Rows are numbered. After the first six, each row is followed by the numbers of the five nearest rows among all rows above it, by straight-line distance, nearest first.
0: [ 14   3  -2   5   0  16  -3  10   2   2  -6  10  23  -3  -4  18   0  -4
  -3  30  -3 -12   3   4   5 -11 -17 -17  14   7   2   0  11  -5  -5  -9
 -12   6  -3   3  13  -4]
1: [  5   5  -6  33   6  -9  -1  -5  -1  12 -18  33  13  -7  11   7 -10  -9
   1  47  -4   5  -5   9   1  -6   6 -24   9   8   4   6  12   7   7  -3
  -3  -2  -5  -9   1  -6]
2: [ -9 -16   8 -40  -1  -1   0  -2   9 -13  31 -40 -19   5 -17 -15   4  24
  -7 -63  10   3  16  -4 -11  -3  -3  23  -9   0 -10  -4  -9  -6  12 -14
  10  -4   9  16 -13  12]
3: [ -5  -5  10  19 -10  -6  -3 -14  -9  18  -4   6 -18   1  14  -4  18  -1
  18 -34   2  -3  -8  13   3 -12   7   5  -9   1  15  10 -22   8   2 -11
   2   0   1  -3 -10   2]
4: [ -6  -6   8  -7  -1   6  -3   2  11   2   7 -23  -4  -4   1 -14 -13   1
   8 -13   1  10   3   0   6   1   4  21 -14  -2   0   8 -17   2  10   0
   4 -11   3  11   5   7]
5: [-13   5   2 -18  -1 -10  -6  -8   2  -7  10 -27   0   4 -17  -3  -5  11
 -10 -43   9  -2  16  -5   0  -1  -3  14 -12  -7 -15  -7  14  -9  12   9
   3  -6   6  12  -3  -4]
6: [ -8  -4   7  -5  -7  -6  11   6  -4  -1   3 -29  -1   4   1 -14  -2   5
   4 -28   2  -1  21  -2   6  -5  -3  10 -18   0   9   1  -8  -6  -3  -7
   0  -7  -7  10  -7  -2] : 4 5 3 2 0
7: [-12   8   5  -3   4  -5  -3   2   1  -6  -1   2  16 -14  -3  12   2   0
  -9  54  -1   9   1  -4   3  -4   3  -9 -10  -3  -4   2   6  -2  -1   8
  -3  -2  -4  -7  -5  -5] : 0 1 4 6 5
8: [  3   2  -7 -13  -4  10   3   1   5  -4  -1  -9 -12   6   1  -2   2  -9
  -3 -18  -4  -2  -2  -4   0   7  -9  11   9  -7 -16   6  -2   3  11  -5
 -12  13  16   4 -11  13] : 4 6 5 3 0
9: [ -2  11   5 -35   0  -6 -10  -3   8 -16   6 -30   8  -5 -11   1  -9  28
  -3 -41  19  -7  11  -3   1   8  -5  18  -1  -6  -9   2 -11 -13   9  17
  -9 -14   5  21 -10  -1] : 5 2 6 4 8
10: [ -9  -7 -13   9  -5   2  -3  -2 -14  22   1  -1 -11 -11   4  -8   4  -1
   7  -1  -3  -3  -3  14  -8  -8   6 -14   5  -5  10   6  -9  -1  -5  -6
   3   1  17  10  -1   6] : 3 8 4 6 0
11: [  8   6  -8   7 -20   8 -10  -9  -6  10  -2   2 -11   8  14  -6   3  -1
  12 -22   0  12  -7   8  -2 -10  -9  -7 -27   2  15  -4  -8  11  -4  -5
  -1  -4  -6  -3  -9  -8] : 3 10 6 4 8
12: [ -9  -9  -7  -7   0  -5   8   1  -3 -12  12  -4   3   9 -18   0  -5  -6
   7  -5  13  -5   4   6   9  -4 -12   6  -2  -4  -2  -9   0  -2   2   3
  -4   4   9   5  -5   0] : 8 6 4 5 10
13: [  6  -9   1 -18   8  -1  -2  -2   1   2  11  -7   0   2   7  -7  -1  -9
   3 -16  -8  -7   0   3  -2  -7   4  17  13 -14  -1   1 -13  -2  14   1
   1   3  -3   5  -8   2] : 8 4 12 6 10
14: [  1  -3  -3  23   2  -2  -5  -3 -10  21 -18  22 -13   1   9  -2   9 -22
  14  19 -12   8  -4   5   3  -1  -8 -31  -1  -1  24  -3  -6  10  -2 -15
  -1   1 -12 -18  -4  -7] : 1 10 11 3 0
15: [ -5 -16  -1  -9 -12  -9   1  -4   2  -2  14 -31   3   2 -14   8 -12  -3
   2 -39   0  -3   6   7 -18  -1  -2  20 -12  -9   0  -3   4   3  -5   1
   3  -8  -6   8  -4   0] : 5 6 4 12 13
16: [  2  10 -12  11   5 -10   3  -5   6   4 -22  21   6  -5   7   4   1  -7
  10  63   0   1 -13  -1  -2  -5  -1 -17  12  13   5   1   6  -6   3  -3
 -10  -8  -3  10   9  -6] : 1 7 0 14 10
17: [ 13  -6   0  12   6  12  -4   0  -4  10 -25  14  31  13   8  -1  -9 -23
  -4  63  -6  -1  -3  -6 -11   6  11   3  16   1  -5   3   4  -5  -9   1
   1   1 -12  -4  14  -7] : 16 1 0 7 14
18: [  3  13  -2  29   7  -4  -6  -1  -3  12 -37  26  12  11   7   8  -5 -22
  -3  57  -6   0 -10   8   6  -3   0 -25  -2   3   0 -11  15   3   5  16
  -6  12 -11 -15   2  -8] : 1 16 17 14 7
19: [ -4  -2   1  15 -16  17   2   5  -9  12  -3 -20  -7   0  13  -7 -10   7
  -3 -53   6   6  -5  14  13   5  -4 -14 -17   0  18   2 -29   4  -2  -8
  12  -7  -7   8 -15   2] : 11 6 3 4 10
20: [-11   1   0  19  -6   3   4  -9   3  15   0  19 -11  -1  10  -9   7 -15
  16 -29 -17   1   0  -2  14  -8   6 -25 -21   0  24   9 -10  15   8  -6
   6  -3  -2   2  -7  10] : 3 11 10 14 19
21: [ -8  -1 -10  14   7  14 -12   4  -2   5 -27   3   6  -3   8   4  -9  -4
 -25  23   4  -6  -7  -9  11   1   9  -6 -14   5  11  -5   8   0   4  11
   1  -7   2   0   6 -13] : 7 0 1 18 16
22: [  9   5  -5  -1   7  13  -6 -12   9  -5  -4   0  30  -5 -14   7  -4 -12
 -16  58   3 -17   0 -12 -14   4  10  13  29  -7  -8 -20  21  -5   2   4
 -11  -9  -1   0  13  -6] : 17 0 7 16 21
23: [  0   3   5   3  -5  -6  -1   4   6  16  -2  -9  -9   1  -1  -7   9  11
   2 -50  -3  12   6   9  25  -4   7 -15 -12  -1  13  -1 -13  14 -10 -19
   0  -1 -11  -1   2   1] : 19 3 6 11 20
24: [ -7   8  -5  20 -12   4   9  -1  -1   8 -14  22 -14   4   5  -8   7 -21
   0  27  -3  -3  -9  -5   8  -3   3 -18   4   4  15  -4   7  13  -7  -2
  -7   6   4 -16  -5 -12] : 14 1 18 21 16
25: [ 14  15   8  -1   3  -1   0   9   6   2  -2   0  24   3   3  20 -10 -14
  -2  63   4  -9   4  -3  -9   0  -3   8  17   7  -7   1   5  -6  -4  -1
 -13  -1   9   5   3   8] : 22 0 17 7 16
26: [  8   8  -1  35   6   7 -15  -4  -8  11 -38  34   7   3  12  12 -10 -24
   9  63 -11  -4  -8  -3   5  -2   1 -32  18   1  23  -4  16  13  -6  -3
 -13  16  -4  -8   5   2] : 18 1 16 24 14
27: [  6  12  -1  19   4   2  17  -3   1  28 -16  18 -14  -6   6  -2   4 -18
  10   7   2   3   2   6   6  -4   0 -41   5  -7  13 -12  -9  15 -11  -3
  -8   4  -2 -10   7   3] : 14 24 10 20 1
28: [ -9  -8  12   9 -19 -13   6  14  10   7  14 -18 -25   6   2  -4  12  17
   1 -63   1  -2  -5  15   8   2  -2 -10 -39  -1  20   7 -21  -1   8   1
  15  -2 -12 -12 -16   7] : 19 23 3 6 11
29: [  9  -1  -2   0   1   0  -3  -3   5  24 -21   8   9  -3   7 -11  -7  -6
  10  16  -6   8  -2   9   8  -5   4 -26  -4  -2   8   1  -2  13  -5 -15
  -7  -1  -2  -5  -1   1] : 27 14 24 10 1
30: [ 10   0  -8  20  -6   1   0   2  -6  10  -5  15  12  11   2   1  -4  -5
   2  32 -11   3  -1  -1  -2   6   2 -25  13  -5   3   7  -8   5  -8   6
 -19  -3  -5  -6   4 -12] : 1 29 24 0 16
31: [ -4   9  -3  14   4  13  -7   5 -10  -3  -1  17  -1   2   0  -3  -3 -10
   2  51 -18  -3  -1 -14  -2  -1  -1  -4  14  -4 -10  -4  12  13 -21  10
 -10   7  16 -17  10   1] : 30 24 7 17 25
32: [  1   1  -3  -9   9   2  -4  13   4  -3   6   5  22   2 -10  15  -5   2
 -10  38  -3   3  10 -17 -19   5 -12  14  28  13 -16  -8  20 -10   8   2
 -15  -2  15   1  14   1] : 25 22 0 7 31
33: [ -1  22  -3   2  -1  10 -17  -7  -2 -13  -7  -2  21   0   6   8  -6  -9
  -4  28  -4  -9   5  -7   1   3  -4  -3  12   8  -8  -4  16  -6  -5   4
  -7  -1  -8  14 -11   5] : 0 25 7 22 32
34: [-10   1  -1   9   7  -3   1  -2   2  -2 -18 -10  15   2 -13   3 -16  -5
  -4  -4   6 -10   6   7   8  -5   4  -9 -21  12   2   5   0   4   3  -2
 -22   1  -6   2  -1   0] : 12 21 29 6 4
35: [-13  -8   7  27   4   4   4   5  -6 -10  -1 -14  -3   4  10  -9  -1   9
 -10 -23   8  -8   1   8  10  -2  -4  -2 -22 -11   7  18  -5  -7   5 -13
   0   6 -11   3  -6  -2] : 6 34 19 4 3
36: [  8   9  -9  35  21   4  -7  -5  -8  12 -46  27  13  -5  12   2   0 -26
   6  63   0   5  -8   0   9   6  -5 -38   7   8   4  -9  19  10   0  -1
 -22  13   1 -29  -3   2] : 26 18 1 16 24
37: [ -6   2   1 -13   1  -1   0   1  -1  -8  12 -28  -4 -17 -10   1   2  12
 -10 -29  14  -2   2  -6  -7   7  -8  17 -12   1  -2  -1  -2  -6   7   5
 -10 -13  -1   3   2 -10] : 5 9 15 6 4
38: [  1   7 -11  21  -6   5   1  -3   0  13 -15   6  -4  10   5   6  -6  -9
   9  -7   5   9  -3  13  13  -4   0 -24 -13  -3   7  -3   4  18  -3 -10
   4  -3  -6  -9   0   0] : 29 11 27 14 20
39: [-16  -4  -1   2  -1   0  10   5   5   3   6  -9  -2  -7  -5 -11   2  -5
   7 -39   2   6   2   5  10  -7  -5   5 -22   2   8  -6 -12  16   9   4
   1 -17  -1   0  -5  -1] : 6 4 23 37 11
40: [ -1  -2  13  15  -9  -8   9   9   1  10  10  -9 -26  -7   4  -5   8   6
  -8 -58   0   4  -2  12  17  -6   4  -4 -23  -6  16   6 -16   1  -2  -6
   8  -2  -4   1 -12   2] : 28 23 19 39 3
41: [  2  -7   7 -11  -1  -2  -2   4   4  -5   3 -26  -5  -1  -2 -12   7  14
   1 -31   9   8  15   7  11   1   5  24   3  -7 -11   8  -8  -3  -6  -5
   0 -12 -10   5  -6   5] : 6 4 37 13 15
42: [  1  12  -5 -14  20   0  -7  12   1   3  -2 -11  28   4  -3   4  -6  -4
  -6  49  -4   2  10  -2 -12   4   2  29  23   3 -24   2  26 -11  12  14
 -14  -3  -5   9  10   1] : 32 25 22 33 7
43: [  4 -11   3 -10   1  -6   0   9  -6   1  13  -4  -6  -1  12  -8   0  -1
  -3 -22   6  13   1  22   5  -2   7  27   9   8  -8  10 -11  -8   5  -7
   6  -6  -9   7  -5   7] : 41 13 4 6 8
44: [-13   6  -2   4  -6   1  -2   5  -2   5  -3  10   4  -7   8 -10   5   1
  -1 -11 -10  12 -12   3   7   2   9 -11   8   8   7   2 -14   6   2  -9
  -4   3   2  -2  -7   3] : 10 29 38 20 11
45: [ -6   4  -3 -40   2   0  -4  14  -4 -22   6 -45  17   5 -16   1 -17  20
  -7  -9   5  -9  15   0 -20  10 -14  42  19  -2 -26   3  28 -20  10   8
  -1  -5   8  18  -7   5] : 9 5 37 15 42
46: [-12  22  -7   7   1  16  -8  -2   6  -7  -2  11   2   0   6   6 -10  -2
   0  30  -4 -11  -5 -13   1 -10  -1 -13   2  -6  -6  -2  22  -3 -15  -6
   2  13  -1  -3   1   7] : 33 31 0 7 24
47: [  6   2  -4 -10  22  11   0  -9   5  -9  -2  -4  34   1  -6  24  -7  -5
 -20  63   2   5  11 -20 -22   8 -11  23  40  13 -27   1  35  -5  -5   2
 -10  -9   3   3   9  -3] : 32 42 22 25 33
48: [  2 -17  15 -10   0   3  -3   1  -3 -16  11 -12  -7 -12  20   4  -3   9
  -9 -49  -3   4  11   5  -4 -10  -6   7  -6  -1  -7  -1  -6  -9   6   6
  11  -2  -4   1   2   4] : 41 43 37 6 13
49: [  7   3  -7  11   5  -6 -18   4  -4   2 -12   5  10  -7  -4   3  -6 -11
   9  21   4  -1   4   5  -8  -8  10   1   8   9  -6 -11  15   4  -2   4
  -4  10  -1   4  -1  14] : 33 46 0 29 34
50: [  0   4 -10  -3  -7   4  -4 -13 -11  -6   6   5  -2  -1  -9   9  -7   7
   8  13  15  -4   4   4   4  12   3   9  17  -3 -12  -6  13  -3   3  -7
   6 -13   1   5   6   7] : 12 49 33 46 8
51: [ -9  -4  12 -23   0  -2   4   2   9 -11  22 -54  -9 -13  -3 -11   4  26
 -22 -63  12  -7   9  13   9   9  -2  40 -29 -13   2  -4 -18 -10   6  -1
  15   6  -2  27 -11 -10] : 2 9 5 37 41
52: [ -8  -3  20 -15  -5  -5   7   2  10 -13  16 -52 -25   9  -8 -19   2  19
 -13 -63   8   9  16  20   8   1  -7  18 -27  -2  -5   0 -21  -5 -10  -2
   5 -23   1  24   3   5] : 51 2 41 6 5
53: [ -7 -12  -4   5  -9  -2   8  -7  10   0   8  14 -18  -4   2  -7  19   7
  -4 -12   1   1  -5   1   1  -3   6 -21 -12   4  20   2 -10  10  -5 -12
  -7  14   4  -7  -2   4] : 44 20 10 3 11
54: [ -2  -3 -10  33  -4   6  -3  -1 -13   4 -25  22  19   2   3  16 -12 -13
  -2  11   6  -1  -7   3   5   0 -15 -26 -21  11  -6  -2  17  10  -4 -15
   2   4  -7 -14  11  -5] : 38 1 21 0 29
55: [ -6  -2 -11 -23   7  -9  11   5  -8 -13  18 -18  -8  -2  -6 -10   2  24
   4 -27   0   3   4   1  -6   3  -9  30  -4   6  -8  -2 -14  -7   5  -2
   6  -7  -1   6   6   3] : 37 41 43 6 4
56: [  7  10  -3 -19  10   1  -2  -4   1 -16   1 -10  21   2 -13  12 -17   1
  -9  41  -3 -13  14 -14 -17  13  -8  16  21 -14 -17  -7  18  -1  -1  19
   2  -3   7  20   1   3] : 42 32 22 33 47
57: [  4  -3   3 -14  -3   4  -2  -1  -5 -22   5 -27  10   2  -2   1 -15  10
 -14  13   5 -12  13  -3 -19   1  -3  27   4   3 -30   5  11  -8   0  10
  -3 -17   2  15  -7   1] : 45 56 50 37 33
58: [ -4 -15   6 -16 -12  10  18  11  -7 -26  27 -48  -5  -5 -12  -8  -6  21
  -8 -63   7  -7  12  14   4   1 -11  12 -21  -3 -11  -1  -5 -17  12  -1
  16 -11  -6  16   2  10] : 52 2 51 48 5
59: [ -6   6   1 -27  12   2   5  12  15 -11  19 -20   0  -9   3  -4   8   2
  -1 -20   0  -3  14  -2   2   0 -13  24  -8   4 -16   9  -6   1   5  11
   3  -6   6  14   4  13] : 55 4 37 41 13
60: [ -6  -1  -2  20  -2  12   2   5  -4  19 -31  -1  -1  -6   9  -2 -10 -19
   6   4   3  -3  -6   8  20   1  -5 -25 -10  -4  17 -14  10  15  11 -11
   1   3 -30   2   0   0] : 38 29 14 27 54
61: [ -7  11   9  -7 -10 -11   6  -6   6   2  21 -20 -24   3 -10  -8   5  13
 -13 -37   5  -3   5  -2  -4   4   3  20  -5   0   7   5 -13   6  -1 -22
   9  -8  -4   8  -2  15] : 41 6 55 37 4
62: [  2  -2   4 -23   3  -6   1  -5   1 -20  44 -45  13   2 -12   0   0  23
 -25 -61   8   0  18  10  -8   1  -8  56  -2  -5 -32   0  -5 -19   8   9
  -5 -19  12  29   0  -4] : 9 2 51 5 58
63: [  5   6 -10  -6   1   6  -3  17   0 -10   2 -14   5  -6 -12   5   0   2
 -13  21   7 -11   5 -12  -9   0   1  11  10  12 -24   4  27   1   6   6
 -14  -3  16   6   6   1] : 32 57 42 56 33
64: [  6  -4   0   8 -11  -8  11  15   5   9  10  -9 -27  10   3 -18   4   4
  14 -30  -2  11  -7  10   4  -5  13   8  -2  -2   3   0 -23  -7  -2  -3
  -1   6   3  11 -12  -4] : 40 43 3 6 4
65: [-12  -7  -2  21  -7   1   5 -10   5   9  -5 -23  -3  11  12  -7   5   9
   0 -47  -3   4  -3   5  13   0  -4 -15 -28   7   8 -14  -4   8  -4  -9
  14   1 -12   7 -19  -4] : 19 23 40 39 11
66: [ -1  -7  -4  14   0   4   8 -11   3  19  -6   3 -17  -2   8 -13  10  -5
  11 -36  -7   3   5  -3  13   3  -1 -11 -33  15   8  -4 -20   1  -7   2
   6   1 -12  -5 -10  -4] : 65 20 11 39 3
67: [  2   7  -8 -11   0  -5   9   5  -8  -8   4  -6  14   5 -11   3   0   7
   4   0  -4   1  -1  -6   5   2  -2   3  -5   2  -5  -8  13   6   0  -2
  -4  -4  -6   4  -2   3] : 12 50 34 63 49
68: [  7  15  -4  38   4  -7  -5   0 -11  31 -28  40   8  -1  20   3   6 -25
  16  63 -12   2 -12   4  17  -4   3 -27   4  11  28   3  11  16  -2   3
  -7   5  -5 -13  -4  10] : 26 1 36 18 14
69: [ -4   9  -1  18   5   7  -9 -11   4  -5  -7  29  14   2  -5   5  -3 -12
  -7  57  -8  -2   0  -7  -8  -2   4 -13 -15  -2   5   7  13  -1   5   5
  -6   7  -4 -21  13 -13] : 7 1 18 31 16
70: [ -4   5   4   4   3   7   6  -1  -8  -6  -7  -2   9   7   3  13 -14  10
  -9   2  -7  -4  -3  -2  -1   1   0   6   0   6  -4  14  16   4   2  -4
  -4   2  -8   0   3  -8] : 67 34 33 50 46
71: [-14  -8  -6  -3  -6  19  -4   0  -4 -10   6  -5   8   4  -9   2  -3  -4
   0  -9   6  -7  -3   8  -5   0  -9  -5 -19   5   6   6   1  -4   2   0
   2  -7   4  -6  -8   3] : 12 67 34 70 39
72: [-11  -1   3  -1   3  -1  -2  -3  -3  -4   0  -3  22  14 -11   9  -4   4
  -6  36  -8   7  -1   0   0  -1 -11  -4 -12   3 -17   4  13 -10  -8   3
   5  10 -13   8   1  15] : 7 33 67 70 46
73: [  0  -6 -13 -15  -6  -7  12  -1   8   5  17 -35  -2   1  -7 -28   1  19
 -15 -63   3 -14   1   9  -2  -2  -9  16 -41  -6  -9   0 -23 -19  -4   0
  13 -22  -3  16   2   1] : 52 58 51 6 55
74: [  4  -9  12 -28   1  -1   6  -9  12 -15  35 -22  -6   0 -13  -7  10  27
  -8 -52   9   4   2   4  -9 -12   1  43  16   0 -18  -5  -8 -14  12  -8
   1  -5   4  17   7   5] : 2 62 55 41 5
75: [ 13 -18  -6  17  -9  -9  20   2  10  16  10  -9 -26  -7   8  -9  20   9
   9 -54   1   4   8  25  29  -6   5  10 -25 -13   5  -5 -30  17  -7  -6
   7   5  -7  14 -23  -4] : 40 64 23 66 28
76: [  1 -20   8  -6 -19   4  15  16  -6  -4  14 -33 -30   0   3 -21   0  10
   2 -33   7 -10  -2   9  10  -5 -16  -1 -29   3   5   0 -17   8   3  -5
  11  -1 -15   3 -19   5] : 6 28 40 19 39
77: [ -3  -1   9 -22   2  -8   2   5  11 -14   9 -46  16   2 -11   0   3   7
 -23 -23  18   2  16  10  -7   7  -4  24 -16  -2 -22 -18   0 -19   9   4
  11  -4  -9  15   9   6] : 5 37 59 9 41
78: [  0  -3   4  -1  -6  -3  -3  -3  10  -1  -6  -6  -4   0  -1  -6  -7  -1
   3 -15   2   8  -1  -5   5   4  -5   8 -10   0   3  -5  -1  -3   4   2
  -3 -11  -9  10  -3  -3] : 4 6 67 39 12
79: [  1  -3 -14  39   9   3  -2   8  -8  34 -32  46  -2  -3  17   0   0 -38
  20  63 -13   2 -13  -6  14 -11   1 -42  -8  -3  27  -6   1   4  -5 -11
 -20   4 -26 -17   1  -5] : 68 26 36 14 18
80: [  4  11   3   5  11  12  -7   7  -3  -4 -26  10  37  14   1   6 -10 -22
  -1  63   2  -7   7 -15  -4  -8   0 -12  10  21 -24 -14  36   0  -5  -7
 -21  -1   8   4  10   4] : 25 17 33 22 0
81: [  2   1 -11 -11   9  11  -3  -1  -2  -3 -10   7  20   9 -14   6 -17  10
  -5  48   6  -3  10  -5  -8  -1  -2  21  22  -6 -12  -3  18   2   1   3
  -8  -1  13   7   7  -4] : 32 56 42 22 25
82: [  7  17  -6  14   5 -10  -7  -3  -4  12 -23  20  16   4   5   1 -10 -21
   1  55 -10   3  -8  -3   1   2  -1 -21   6  17  20   2  21   4  -8   6
  -9   5  -8  -4  -2   7] : 18 1 16 26 68
83: [  1  -2   1   1  -4 -11  12   2  12   5  11 -15  -4   1   9 -11  14  12
   4 -15 -10  -1   7  -3  -2 -11   2  -6  -5   2   7   3 -14  12  -8   0
 -11  11   5  -2 -12 -11] : 53 64 6 44 78
84: [  8   3   0  22 -13  -2   7  -5 -14  15 -18  41  -7  -2  -1  -4   7 -25
  11   8 -15  -1 -13   8  13 -16  -3 -23 -12   4  23  -5  -1   9 -10  -3
   6   1   2 -11  -4   2] : 14 24 27 38 29
85: [  0  12   8   5   9  -5  -3  17   4  -4 -11  -6  22   5  -6   5  -5 -10
  -6   4  15  -3  -1   5   5   3   4   0  -3  -3  -4   8  -4  -5   4  -6
 -11  -3  -7   1   7   5] : 34 70 67 78 49
86: [  0  -6   2 -36  10   5  -1  13   6 -11   7 -25  12  -4 -17   4 -14  11
 -17 -23   5  -2  -5  -4 -13  10   1  25 -12 -13 -31  -4   9  -8   2   9
   5 -14 -22  22   3   0] : 77 37 5 57 9
87: [  4   4  -3   3   7  -3  -4  -9  -4   9 -14  21   6  12  -5  -8  -3 -18
   3  48  -8  -3  -2  -9 -17   1  -1  -2   8  11  -7  -8  12   6  -2 -16
  -7   2   3  -3  15  -6] : 16 17 31 69 82
88: [ -5   6  -9  20  -3   3 -11   2  -5  20 -29  29   6   7   3  12  -6 -17
  -1  33  -7   4   2   5   3  -8  -2 -41 -28  -2  11   2  18  13  -2   9
 -18   4  -8 -10   0  -4] : 18 54 1 82 14
